Each row is followed by roughly how far along a hidden order it lies, from 0 to 10. A new part has a new order.
[ -3  17   7   1  27  10   7  27  -9  33  -1   6   1  14  -7  12   1  12
 -10  16  33  -6   5   9 -26  13  24  -8  18   6  28 -15  -4  -2]  3
[ -9  -8 -13 -22  32   3  23 -46  -8  29  -1  -4  54 -21  -5  14 -22  11
   4  -9  14  -7  -2  -9 -33   1   1  41 -45   3  35 -14  -1 -17]  8
[ -6  37  -7   1  33  -3   1 -86  19   6  -2  25 -18  14   7 -27   6  -6
 -10  -7   4   8   0  -5 -26 -15   5  36 -12  -6 -23  16   9   4]  8
[  7 -64   6 -14   3   7  20  22 -29  37  -7 -11  51 -19  -9  33 -18  23
   1  -6  15 -12  11 -10  -6  27  26   6  -5   5  84 -40  -9 -16]  4
[ 11 -19   0  13  40  -9   0   7  -9   5 -11   2 -18   6   3  13 -16 -20
  -6  -5  12  11  12  -1 -33   5  24  -2  -9   5  -7 -12  -2   0]  3
[ -2  39 -14 -30  24  12  15 -50  -2  55  -4 -17  45 -25   7  19 -44   8
  -8  29  13  -8  -5  10 -26  11   9  36 -36   2  13 -20  -5  -2]  8
[ -3  29  -3 -13  10  24  -6 -44  18  22  -2   2  14   9  19   7 -24  12
 -14  63 -14 -13 -15   8 -22  23  -3  15  -1   1 -14  -4  -5  -3]  7
[  1  56  -7   9  44   3 -11 -50  19  28  -4  34 -50  29   9 -19 -12 -24
 -17  25  13  14   3  18 -40 -10  10  14  -1   5 -63  17   6  14]  4
[ -8  47  -4   2  20   1   5 -31  13  22   3  31 -20   3  -2 -32  14   3
 -12  -9  12   6   3   1  -9 -18  14  42  -8 -10   8   6  10  -4]  8
[-13  33   0  -2  45  -9  13  31 -14  34   6  28  -4   2 -30 -10  22   0
  -1 -25  61   4  11   4 -33 -25  13  -4  -3  10  -1  -1   8  -4]  1
[ 10  18  -2 -13  26  10   2   4 -18  36  -3 -41  21   5   6  31 -47  -5
 -14  63  32  -8   2  24 -38  31  32 -30  -1   8 -22 -23  -7  21]  0
[ 10 -13   5 -12  25  11   5  35 -16  39  -3 -11  16   8  -4  31 -31   9
  -9  41  36 -11   4  13 -32  29  26 -20  11  11   6 -24  -8  11]  0
[ -2   6   2   8  50  -9  20  18 -16  21  -2  15  -7  13 -18   6   4  -8
   2 -26  49   6  14   0 -46 -11  21  -5  -8  10  15 -10   3  -5]  2
[  8 -29   4  -5  43  -3   8  34 -25  23  -3 -13   9  13 -18  24 -16  -5
   5  -6  39  -6  15  -5 -38  13  26 -25   8  14  25 -10  -7  -3]  0
[  7  33   5  -3  19  19 -13  14  -6  46  -4 -11 -18  22  12  14 -32  -6
 -24  64  24  -9   0  30 -41  34  32 -31  32   4 -23 -17  -6  22]  1
[ 16   0   1  10  39  -4  -1  35 -24  69 -10   0  -5  -6  -4   6 -11 -22
 -19   1  45  13  29  13 -15  -2  56  11   4   2  43 -28  -6  20]  2
[ -4 -14   2 -28  17  12  24   8 -19   7  -2 -23  62  -3  -8  40 -23  23
  11  -3  19 -21  -6 -14 -40  27   3   3 -16   7  54 -21 -11 -27]  5
[ -9   9  -7  -2  22  -7   6 -73  15  -9  -3  18   4   0  11 -30   7   1
  -1 -35 -17   4  -7 -16  -8 -15  -2  49 -28 -11 -13  12  12 -15]  10
[ -6  -3  -6 -15  33  -6  23 -26  -6   6  -1  -4  40  -8  -5  10  -8   6
   5 -31  18  -6   0 -20 -30  -9   3  33 -38   2  20  -3   1 -23]  7
[  8  13  -6  10  50  -8  -1 -25   4   4  -7   4 -25  18   2   9 -30 -27
  -5  12  15  14   8   5 -49   0  13  -2 -16   8 -43   2  -1  10]  3
[-14  -9   7  22  14 -13  11 -30  23 -52   3  35 -31  32  -4 -31  47  -4
   8 -60  -9   5   5 -33 -14 -18  -5  22   4  -7  -3  24  12 -31]  8
[  2 -45   6 -25  10  14  23  25 -26   7  -4 -29  64 -17  -8  41 -24  33
  10   3  13 -21   1 -12 -20  36  15   1  -4   7  70 -33 -13 -25]  4
[  0 -12 -10 -19  42  -5  23  -8 -27  51  -5 -12  66 -41  -9  14 -31  13
  -1 -35  31  -1  13 -10  -2 -13  31  51 -43  -4  84 -36  -3 -10]  7
[ -5 -31   7 -20  14  12  22  25 -18  14  -1 -20  49  -7 -14  35 -11  31
  11  -7  18 -23   0 -15 -20  31  10  -5  -4   7  59 -29  -8 -24]  4
[ -6  31   6  11  41  12  -2  -4  12  -2   0  16 -41  45  -3   0   0 -17
  -7  24  21  -1   1   9 -51  11   5 -27  20  12 -45  22  -3   0]  2
[  4   3  -1   4  49  -3   6   0 -11  23  -5   7  -9   9  -3  15 -12 -10
  -4   2  32   5  16   7 -40   5  23  -7  -4   9   5 -14  -3   6]  3
[-15  37 -11 -11  38  -1  20 -61  12  12   4  21  11   6  -5 -20  -3   1
   1 -16  20   9  -3  -7 -29 -21  -3  41 -27  -2  -5  20  10 -13]  8
[ -8  11  13   2  16   4  12  56 -10   0   4   7  -7  33 -20   4  17   9
   3   0  36  -9   2   0 -28  17   7 -32  30   9  -5  -4  -1  -7]  1
[  2  -5   3 -23  11  19   7  16 -14  19  -4 -41  45  -1   7  58 -40  18
   0  51  11 -21  -7   1 -30  44  12 -17   4   5  20 -25  -9  -8]  3
[  2  28  17  22  -9  21 -13  51   0  42  -2  21 -33  24  11 -17  23  11
 -31  41  11  -5   7  26  11  18  38 -15  50  -3  20 -17  -1  13]  3
[-20  36   2  12  49 -11  12  -9  10 -18  11  35 -31  42 -24 -27  41 -19
   1 -35  28   3   3 -15 -19 -35  -1   4  -5   5 -37  32  14 -21]  4
[-15  26   6   6  29   1   5 -27  23 -35   5  25 -39  48   0 -19  16 -10
   4   7  22  -6  -8  -9 -36   2 -13 -12  17   6 -44  32   6 -20]  4
[-10   5   2  -5  35  -2  24  22 -15  20   4  16  19   4 -19   3  17  17
   7 -27  48  -4   9  -4 -25   0  18   8  -9   4  42 -27   2 -17]  4
[-13  68 -11 -13  15  17  -3 -62  25  36   2  27   9  -1  16 -29  -5  16
 -25  38   0  -4 -12  14 -11 -15   0  39 -12  -7 -11   7   7   8]  10
[  0 -54   8 -10   0  11  22  26 -22  17  -5 -18  49 -14   1  20  -2  32
   1 -20   7 -14   3 -18  -6  29  19   1   1  -3  81 -40  -7 -25]  6
[-21  42   1   5  43  -4  13  -6  11   2  12  32 -21  35 -23 -33  38  -8
  -4 -20  39  -2   3  -5 -14 -31   6  16   1   4 -17  29  11 -20]  4
[ -8  47  -3   3  43   3   3  -9  10  31   5  28 -22  20  -9 -23   9  -6
 -12   9  29   5   5  10 -19 -14  15  11   0   3 -17  11   6   3]  4
[  8  14   1 -15  22   9   4  21 -22  51   0  -8  12  11  -8  28 -34   0
  -7  41  45  -4   5  23 -45  20  24 -31   4  15   1 -20  -8  15]  0
[ -6  22  -1  12  63 -13  24   6 -18  16   1  25 -13  18 -22 -15  23 -15
   1 -51  50  10  17  -6 -31 -39  18   9 -15   6   6   3  12  -8]  3
[  3 -35   6   8  30  -8  16  34 -23  24  -5   9  12  -5 -15 -10  13   6
   0 -42  31   6  19  -8 -19  -3  28   5  -4   0  59 -22   1  -6]  4
[-32  77 -13 -12  44  -5  34 -69  26  -1  14  37  22   2 -20 -37  20   8
   9 -39  18  -3 -10 -10 -23 -36 -30  49 -39   0  -2  35  11 -17]  10
[ -2  53 -10  -5  38   6  -1 -48  13  32  -2  17 -18  12   7  -4 -21  -9
 -11  32  13   6  -1  14 -38  -1 -14  19  -9   5 -37   9   1   9]  5
[  4  24 -12  -7  45  -4   7 -33  -6  53  -4  16  10 -13  -1   2 -12 -10
 -11  -8  30   8  11   7 -29 -17  24  35 -25   4   5 -16   2  10]  5
[ 10  -4   5  30  23  -2 -21 -26  17  -1 -12  32 -63  34  19 -19   1 -23
 -18  12 -13  16   8   0 -24  -3  22   0  18   1 -39   6   7   9]  4
[ -8  75  -8 -12  54   9   9 -11   6  47   5  15  -2  28 -14   4 -20 -13
  -8  37  48  -1   1  31 -53  -1  16 -12  -5  14 -31  10  -3  -3]  2
[-12 -10   3  -4  43 -12  28   0 -10  -8   3  19  19   5 -20  -1  20   6
  10 -52  39   0   6 -17 -29 -15   4   6 -21   3  30  -1   6 -32]  5
[ -4  13  12   6  29   5   9  27  -3   0   1  10  -4  33 -13   3  11   3
   0  17  31  -7   2   0 -37  17   8 -28  24   9  -4   0  -2 -11]  2
[-14 -10   0   9  48 -14  26 -34   7 -28   3  29   2   9 -12 -23  33   1
  11 -48  14   6   5 -30 -19 -26  -9  33 -27  -4  22  10  13 -31]  8
[  6 -12  -1  14  46 -12   6 -15  -6   9 -10   6 -21  11   1   6 -11 -23
  -2 -15  19  12  13  -6 -36  -2  20  -5 -13   8  -8  -6   1   2]  4
[ -1  20 -13 -23  27  12  12 -79  14  12  -4 -14  42 -12  15  20 -47   6
   4  28 -12  -8 -12   1 -33  25 -12  38 -34  -3   5  -5  -5 -11]  9
[-15  59 -12 -26  52   1  31   3 -13  74   6  15  34  -3 -32  21 -22   1
   5   1  73  -2   5  20 -58 -13   7   6 -27  18  19  -8  -2   0]  3
[-11  47 -10 -18  13  20  -1 -70  24  19   0   4  16   4  19  -6 -23   9
 -12  54 -12 -12 -16   3 -25   5  -9  37 -10  -3 -28  11   0 -11]  9
[ -5 -14  -2 -15  18   2  14 -26  -5   8  -4 -14  41   4   7  17 -12  14
  -6   0  -8 -12  -2 -14 -23  20   7  23 -17  -1  35 -19  -4 -19]  8
[-13  55  -2 -21  42  13  20  15 -10  22   8   3  10  20 -19  19 -18   4
  -1  28  54  -9  -2  14 -54   6   4 -14   2  17   1   6  -5 -10]  2
[-21  81 -23 -32  44  -4  31 -71   4  59  10  24  48 -27 -19 -20  -6  11
   2 -35  41  -1  -3   1 -23 -37  -5  70 -58  -4  18   7  10 -14]  10
